Here is a tiny trained network, its code and every weight. The questions are about switching its units off for an input and a class, where a switched-off unit gives its printed mean instead of its output.

import numpy as np


def w(rows, s, z=0):
    codes = np.array(rows[::2]) - 128.0
    scale = np.full(codes.shape[1], s)
    scale[-1] = z or s
    return codes * scale


def norm(h):
    return h / np.sqrt((h * h).mean(-1, keepdims=True) + 1e-5)


def f(y):
    return np.maximum(y, 0)


def log_softmax(a):
    a = a - a.max(-1, keepdims=True)
    return a - np.log(np.exp(a).sum(-1, keepdims=True))


def net(x, mask):
    res = np.array(x, float).reshape(1, 8) / 4 @ E
    u = 0
    for l in range(3):
        y = f(norm(res) @ A[l][:, :-1].T + A[l][:, -1])
        res = res + np.where(mask[u : u + 13], y, B[l][:, -1]) @ B[l][:, :-1]
        u += 13
    return log_softmax(norm(res)[-1] @ U[:, :-1].T + U[:, -1])


A, B = {}, {}
E = w([
[129,127,128,129,128],'x0',
[129,128,128,128,129],'x1',
[127,127,127,128,127],'x2',
[124,42,178,78,191],'x3',
[129,127,128,129,128],'x4',
[255,118,125,100,110],'x5',
[127,126,127,130,128],'x6',
[126,145,26,89,203],'x7',
],0.0044)
A[0] = w([
[108,70,69,87,162,26],'L0N1',
[168,65,41,95,82,82],'L0N2',
[128,116,166,159,111,157],'L0N3',
[211,51,132,95,151,30],'L0N4',
[74,155,100,116,130,81],'L0N5',
[126,167,67,114,132,2],'L0N6',
[41,139,133,155,116,89],'L0N7',
[144,140,170,114,159,94],'L0N8',
[255,156,79,180,95,95],'L0N9',
[150,135,36,96,179,82],'L0N10',
[44,60,167,175,225,111],'L0N11',
[159,115,71,106,74,56],'L0N12',
[126,137,19,79,193,146],'L0N13',
],0.0057,0.0031)
B[0] = w([
[81,101,150,100,234,165],'L0N1',
[148,152,180,126,186,172],'L0N2',
[182,168,190,159,117,171],'L0N3',
[156,57,197,210,147,188],'L0N4',
[120,68,106,179,113,160],'L0N5',
[201,178,52,189,127,148],'L0N6',
[193,143,183,208,157,183],'L0N7',
[161,103,112,99,122,141],'L0N8',
[75,210,151,14,30,218],'L0N9',
[157,242,244,180,233,209],'L0N10',
[52,158,116,3,59,207],'L0N11',
[101,190,144,100,125,149],'L0N12',
[134,202,71,97,240,253],'L0N13',
],0.0036,0.0043)
A[1] = w([
[48,109,96,138,126,44],'L1N1',
[110,162,31,84,177,217],'L1N2',
[134,47,179,115,154,49],'L1N3',
[87,194,144,117,119,87],'L1N4',
[139,189,18,185,254,22],'L1N5',
[156,80,179,152,79,91],'L1N6',
[98,30,174,85,189,127],'L1N7',
[144,61,174,20,162,42],'L1N8',
[97,80,88,59,13,3],'L1N9',
[87,104,162,95,158,55],'L1N10',
[46,176,113,90,68,184],'L1N11',
[150,43,147,69,158,172],'L1N12',
[107,115,37,161,191,21],'L1N13',
],0.0063,0.0015)
B[1] = w([
[199,137,107,124,143,153],'L1N1',
[88,90,37,122,129,232],'L1N2',
[140,66,131,139,71,169],'L1N3',
[130,103,90,156,107,192],'L1N4',
[148,85,181,140,9,253],'L1N5',
[114,125,37,95,105,176],'L1N6',
[124,182,120,37,101,201],'L1N7',
[124,106,113,190,128,200],'L1N8',
[121,164,254,157,59,147],'L1N9',
[100,188,116,90,130,162],'L1N10',
[186,49,150,155,161,211],'L1N11',
[148,102,116,214,134,189],'L1N12',
[84,35,111,151,22,171],'L1N13',
],0.0063,0.0049)
A[2] = w([
[175,135,139,61,198,90],'L2N1',
[133,211,139,193,110,117],'L2N2',
[82,115,137,159,136,94],'L2N3',
[190,92,104,128,243,4],'L2N4',
[85,132,184,94,116,20],'L2N5',
[132,178,174,59,98,111],'L2N6',
[119,120,109,54,75,63],'L2N7',
[182,114,142,185,98,187],'L2N8',
[106,120,81,208,108,104],'L2N9',
[133,254,90,98,172,79],'L2N10',
[105,121,192,187,96,96],'L2N11',
[90,126,120,222,127,93],'L2N12',
[111,72,123,169,136,102],'L2N13',
],0.0092,0.0043)
B[2] = w([
[100,104,109,215,172,161],'L2N1',
[158,160,151,105,235,190],'L2N2',
[185,182,131,80,103,148],'L2N3',
[105,206,254,226,167,161],'L2N4',
[38,118,225,90,49,141],'L2N5',
[102,206,64,209,51,169],'L2N6',
[128,183,175,151,227,169],'L2N7',
[96,94,121,86,144,255],'L2N8',
[120,115,189,176,115,199],'L2N9',
[215,33,25,16,169,162],'L2N10',
[149,152,99,115,235,203],'L2N11',
[128,51,106,203,168,182],'L2N12',
[173,234,138,117,104,168],'L2N13',
],0.0056,0.006)
U = w([
[149,125,183,213,226,250],'0',
[38,156,223,80,77,170],'1',
[81,66,72,233,63,60],'2',
[17,105,71,58,184,44],'3',
[189,250,170,132,62,71],'4',
[196,21,168,84,67,72],'5',
[199,155,40,71,149,151],'6',
],0.017,0.0023)

Each question gives the input, the list of numbers given to net, and the class t.
The units are the neurons (one row each of A and B). Each row of codes is followed by its name. A weight is (code - 128) times the scale printed after its matrix; where a second scale follows, it is the last column's (A, B and U).
mask holds one flag per neuron, layer by layer. A switched-off neuron (its flag False) gives its mean, the last column of its row in B, instead of its output. The means were averaged over made-up inputs and are rounded, as every weight is.
A unit's drop is (log p(t) with every unit on - log p(t) with that unit switched off) / (log p(t) with every unit on - log p(t) with every unit switched off).
The circuit of an input: a set's keep is (log p(t) with only the set's units on - log p(t) with every unit switched off) / (log p(t) with every unit on - log p(t) with every unit switched off). Starting from the 12 units with the biggest drops (on a tie, the unit counted first), units are removed one at a time, each time the one whose removal leaves the highest keep (on an exact tie, the one counted first), for as long as the keep stays at least 0.8.
units of the circuit, in order: the units of the circuit, biggest drop first
k most important neurons: the k neurons with the biggest drops, biggest first
top k neurons in layer l: the k neurons of layer l with the biggest drops, biggest first
drop of u: that unit's drop, to one decimal
input [-3,4,4,8,-5,-5,5,-1], class 1: most important neuron	L0N13
input [-6,0,-7,-3,-2,0,-7,6], class 2: 4 most important neurons	L1N2, L1N13, L1N5, L1N7
input [8,-8,-7,-8,-7,1,-8,1], class 6: units of the circuit, in order	L0N9, L1N5, L2N10
input [-4,-6,-1,4,1,1,-3,-1], class 5: 3 most important neurons	L1N12, L1N3, L0N9
input [7,-6,-2,7,4,0,-5,1], class 3: units of the circuit, in order	L0N11, L1N5
input [-1,-2,2,7,-5,1,-2,8], class 0: top 4 neurons in layer 0	L0N10, L0N9, L0N4, L0N2
input [7,2,3,7,3,-2,5,1], class 3: 2 most important neurons	L1N5, L0N9
input [1,1,-5,5,6,1,-8,0], class 5: top 3 neurons in layer 1	L1N12, L1N3, L1N8
input [3,1,1,0,7,7,-1,-8], class 4: 2 most important neurons	L0N9, L1N11
input [2,1,3,5,-4,0,-2,-5], class 1: 3 most important neurons	L1N7, L0N11, L1N11
input [-7,8,3,1,2,0,-6,1], class 3: top 3 neurons in layer 0	L0N11, L0N7, L0N1
input [-3,-6,6,-3,-6,8,7,0], class 4: top 2 neurons in layer 0	L0N9, L0N13
input [2,-4,-3,0,-8,-5,-8,-3], class 0: top 2 neurons in layer 0	L0N7, L0N9
input [-8,-2,1,2,-4,-2,5,-2], class 1: units of the circuit, in order	L0N11
input [6,1,4,3,-3,-2,7,0], class 1: 2 most important neurons	L1N9, L0N13
input [3,1,-4,-8,5,0,2,8], class 2: top 2 neurons in layer 2	L2N9, L2N11
input [-3,6,-6,0,-2,1,7,1], class 6: 2 most important neurons	L2N10, L0N9
input [2,-4,-6,7,6,8,3,2], class 0: 2 most important neurons	L1N5, L2N4
input [3,7,2,1,-6,-4,-2,-3], class 1: 3 most important neurons	L0N11, L1N12, L2N5
input [8,6,2,-2,-4,-3,-3,7], class 2: units of the circuit, in order	L1N5
input [-4,6,8,3,-1,0,-7,-6], class 1: 2 most important neurons	L1N11, L1N5
input [6,-6,-8,2,1,-4,0,-2], class 1: drop of L0N11	0.1
